Below are the code and all the weights of a small trained network. Each question names an input and a target symbol and asks about switching units off, where a switched-off unit gives its printed mean instead of its output.

import numpy as np


def w(rows, s, z=0):
    codes = np.array(rows[::2]) - 128.0
    scale = np.full(codes.shape[1], s)
    scale[-1] = z or s
    return codes * scale


def norm(h):
    return h / np.sqrt((h * h).mean(-1, keepdims=True) + 1e-5)


def f(y):
    return np.maximum(y, 0)


def softmax(a):
    e = np.exp(a - a.max(-1, keepdims=True))
    return e / e.sum(-1, keepdims=True)


def log_softmax(a):
    a = a - a.max(-1, keepdims=True)
    return a - np.log(np.exp(a).sum(-1, keepdims=True))


def net(x, mask):
    ids = ['ΓΞΠΣαβδεζηθμτφψω'.index(c) for c in x.split()]
    T = len(ids)
    res = E[ids] + P[:T]
    q, k, v = (norm(res) @ M[0].T for M in (Q, K, V))
    z = softmax(np.where(np.tri(T) > 0, q @ k.T / 4**0.5, -1e9)) @ v
    res = res + np.where(mask[0], z, O[0][:, -1]) @ O[0][:, :-1]
    y = f(norm(res) @ A[0][:, :-1].T + A[0][:, -1])
    res = res + np.where(mask[1:9], y, B[0][:, -1]) @ B[0][:, :-1]
    return log_softmax(norm(res)[-1] @ U[:, :-1].T + U[:, -1])


Q, K, V, O, A, B = {}, {}, {}, {}, {}, {}
E = w([
[221,145,115,111,78,152,152,147,64,194],'Γ',
[145,248,212,142,91,84,108,108,157,80],'Ξ',
[132,95,172,6,123,144,180,55,135,132],'Π',
[136,60,113,155,189,84,84,188,43,135],'Σ',
[151,142,67,53,211,133,49,152,126,71],'α',
[151,116,65,201,100,141,120,66,102,75],'β',
[117,55,159,118,149,241,135,94,134,107],'δ',
[61,33,114,196,92,108,143,96,137,128],'ε',
[155,171,195,117,27,90,163,166,113,185],'ζ',
[141,113,56,212,80,165,91,111,128,111],'η',
[128,106,54,201,83,186,84,150,135,143],'θ',
[115,138,87,187,142,179,162,147,94,60],'μ',
[121,126,54,176,166,179,173,155,87,107],'τ',
[107,135,90,188,126,201,136,184,112,89],'φ',
[121,71,157,1,126,161,132,171,119,176],'ψ',
[177,130,156,60,52,88,198,101,97,191],'ω',
],0.002)
P = w([
[40,187,125,113,77,167,63,85,8,176],'0',
[63,151,119,125,85,177,90,98,44,142],'1',
[85,137,116,135,88,172,104,108,69,124],'2',
[105,133,117,139,88,162,115,116,88,112],'3',
[118,123,119,146,93,162,122,128,106,103],'4',
[135,118,115,148,95,148,133,138,116,98],'5',
[147,115,115,155,101,141,144,147,133,88],'6',
[162,106,114,162,109,137,155,156,149,87],'7',
[179,97,111,168,120,130,167,165,167,85],'8',
[203,78,103,163,134,125,182,175,187,85],'9',
],0.0014)
Q[0] = w([
[144,144,146,194,157,53,21,85,134,209],'head 1',
[182,188,70,253,94,171,173,184,125,57],'head 1',
[208,5,10,192,11,245,124,114,103,14],'head 1',
[154,197,194,46,68,99,117,84,165,221],'head 1',
],0.0058)
K[0] = w([
[21,253,137,206,144,130,185,192,54,88],'head 1',
[235,155,184,161,110,44,157,173,244,80],'head 1',
[225,32,118,120,178,133,232,191,214,100],'head 1',
[53,192,146,43,121,148,155,69,39,165],'head 1',
],0.0049)
V[0] = w([
[195,166,123,154,110,45,102,17,46,129],'head 1',
[101,118,216,67,138,115,195,59,122,39],'head 1',
[146,250,156,114,85,159,119,118,202,77],'head 1',
[159,131,53,161,185,146,223,69,195,97],'head 1',
],0.0023)
O[0] = w([
[135,99,169,90,163,180,165,252,204,143,235],'head 1',
[122,122,48,212,65,126,63,161,146,169,72],'head 1',
[104,37,29,47,148,149,175,98,62,168,18],'head 1',
[18,169,165,80,91,195,59,121,55,170,1],'head 1',
],0.0025,0.00088)
A[0] = w([
[125,146,109,212,139,60,179,63,184,96,38],'neuron 1',
[58,157,139,115,108,122,73,45,68,130,6],'neuron 2',
[105,98,55,107,103,171,108,74,88,151,56],'neuron 3',
[43,106,52,193,103,116,112,147,151,98,56],'neuron 4',
[150,183,72,108,179,132,169,67,74,88,112],'neuron 5',
[210,255,234,66,43,133,124,123,129,231,253],'neuron 6',
[144,50,109,162,91,30,185,91,225,148,51],'neuron 7',
[138,182,210,91,135,141,159,25,129,84,114],'neuron 8',
],0.0031,0.0016)
B[0] = w([
[67,15,192,162,197,100,87,190,98,194,173],'neuron 1',
[191,103,72,117,231,194,160,108,171,112,138],'neuron 2',
[72,157,136,128,148,81,156,158,117,84,160],'neuron 3',
[164,143,154,75,160,82,127,119,145,226,198],'neuron 4',
[146,93,155,112,76,86,86,103,204,135,155],'neuron 5',
[212,132,242,21,95,75,173,95,69,233,255],'neuron 6',
[33,214,86,157,130,165,124,52,169,41,201],'neuron 7',
[183,78,120,59,125,94,89,201,39,252,144],'neuron 8',
],0.0034,0.0035)
U = w([
[196,31,202,16,63,78,159,121,45,240,208],'Γ',
[84,232,224,55,14,15,205,6,243,19,3],'Ξ',
[92,232,57,106,197,148,226,40,183,32,209],'Π',
[236,50,230,236,215,111,84,243,41,67,89],'Σ',
[197,71,67,21,229,33,13,76,188,35,156],'α',
[210,216,25,190,207,32,116,18,144,170,67],'β',
[147,66,80,107,250,251,89,53,15,139,191],'δ',
[41,21,192,217,145,45,51,57,184,201,169],'ε',
[74,248,30,122,138,40,41,206,23,238,58],'ζ',
[47,20,201,74,7,143,62,182,24,15,50],'η',
[194,253,174,230,39,204,12,66,100,146,108],'θ',
[35,47,12,73,158,30,240,240,82,111,137],'μ',
[19,209,205,111,143,230,186,236,24,57,98],'τ',
[208,14,35,186,92,35,232,115,236,130,86],'φ',
[201,22,189,188,64,242,210,121,235,29,103],'ψ',
[174,143,63,168,173,191,196,245,242,232,139],'ω',
],0.0063,0.0039)

Each question gives the input, a string of symbols that net reads in full, and the target symbol t.
The units are the heads (4 rows each of Q, K, V and O) and the neurons (one row each of A and B). Each row of codes is followed by its name. A weight is (code - 128) times the scale printed after its matrix; where a second scale follows, it is the last column's (O, A, B and U).
mask holds one flag per unit, heads first, then neurons. A switched-off unit (its flag False) gives its mean, the last column of its rows in O or B, instead of its output. The means were averaged over made-up inputs and are rounded, as every weight is.
A unit's drop is (log p(t) with every unit on - log p(t) with that unit switched off) / (log p(t) with every unit on - log p(t) with every unit switched off).
The circuit of an input: a set's keep is (log p(t) with only the set's units on - log p(t) with every unit switched off) / (log p(t) with every unit on - log p(t) with every unit switched off). Starting from all 9 units, units are removed one at a time, each time the one whose removal leaves the highest keep (on an exact tie, the one counted first), for as long as the keep stays at least 0.8.
units of the circuit, in order: the units of the circuit, biggest drop first
most important unit: the unit with the biggest drop
top k neurons: the k neurons with the biggest drops, biggest first
input Π ε α ε Ξ Γ ω ε Π μ, target ζ: units of the circuit, in order : [head 1; neuron 6; neuron 4]
input ε Π ζ ε α η μ, target η: units of the circuit, in order : [head 1; neuron 6; neuron 5; neuron 7]
input β ε Ξ θ ε η ε ε φ, target θ: top 3 neurons : [neuron 6; neuron 1; neuron 7]
input Π α φ Ξ τ Γ ω Π, target Ξ: units of the circuit, in order : [head 1; neuron 7]
input η ε Ξ β θ, target τ: most important unit : head 1
input ψ ε α δ ε Π Ξ β, target μ: units of the circuit, in order : [head 1; neuron 6; neuron 3; neuron 7]
input Π ε Π Γ θ, target ψ: units of the circuit, in order : [neuron 6; head 1; neuron 7; neuron 1]
input Γ ψ θ Ξ ε α θ, target Ξ: units of the circuit, in order : [head 1; neuron 1; neuron 3]
input Ξ Γ Γ ε Γ ε ε η, target θ: units of the circuit, in order : [head 1; neuron 6; neuron 1; neuron 7]
input α ε β η ε μ μ, target Π: units of the circuit, in order : [head 1; neuron 6; neuron 1; neuron 2]
input Π Π η Γ Ξ Π Γ Π, target Π: units of the circuit, in order : [head 1; neuron 7; neuron 6]
input β ψ ψ β, target ε: units of the circuit, in order : [neuron 6; neuron 1]
input Σ η η ω ε α ε μ Γ μ, target ψ: top 2 neurons : [neuron 6; neuron 5]
input μ ε η Σ ζ β, target φ: top 3 neurons : [neuron 6; neuron 7; neuron 4]
input θ Γ Π Σ ζ μ Σ Ξ β ζ, target Ξ: most important unit : neuron 7
input Γ η δ ε η, target θ: units of the circuit, in order : [neuron 6; head 1; neuron 1; neuron 7]
input Ξ ε β α τ β, target δ: units of the circuit, in order : [head 1; neuron 2; neuron 6]
input ε Σ θ, target Σ: units of the circuit, in order : [head 1; neuron 6; neuron 7]
input Γ Π ε η ε ε β τ Γ β, target ψ: units of the circuit, in order : [neuron 6; neuron 1; neuron 7; head 1]
input ζ τ ω δ Ξ ζ β η, target τ: units of the circuit, in order : [head 1; neuron 6; neuron 3]
input φ θ φ η, target α: top neuron : [neuron 6]
input η ε φ θ, target α: top 4 neurons : [neuron 6; neuron 5; neuron 2; neuron 7]
input Ξ ε τ ε Ξ τ, target μ: top 3 neurons : [neuron 6; neuron 7; neuron 3]
input τ η ψ α β, target Ξ: top 4 neurons : [neuron 1; neuron 3; neuron 6; neuron 5]
input Γ Γ θ β ε θ, target θ: top 3 neurons : [neuron 6; neuron 1; neuron 7]
input ε Π ζ β, target φ: top 4 neurons : [neuron 6; neuron 7; neuron 1; neuron 4]
input ε Γ Ξ ε ω α Γ μ ζ τ, target φ: top 2 neurons : [neuron 5; neuron 6]
input ω α ω Ξ ζ ε ε φ ω β, target ω: top 4 neurons : [neuron 6; neuron 7; neuron 4; neuron 1]
input Π ε μ, target θ: top 4 neurons : [neuron 6; neuron 1; neuron 7; neuron 5]
input ε ε θ Γ α δ ζ μ η θ, target η: top 4 neurons : [neuron 6; neuron 7; neuron 3; neuron 5]
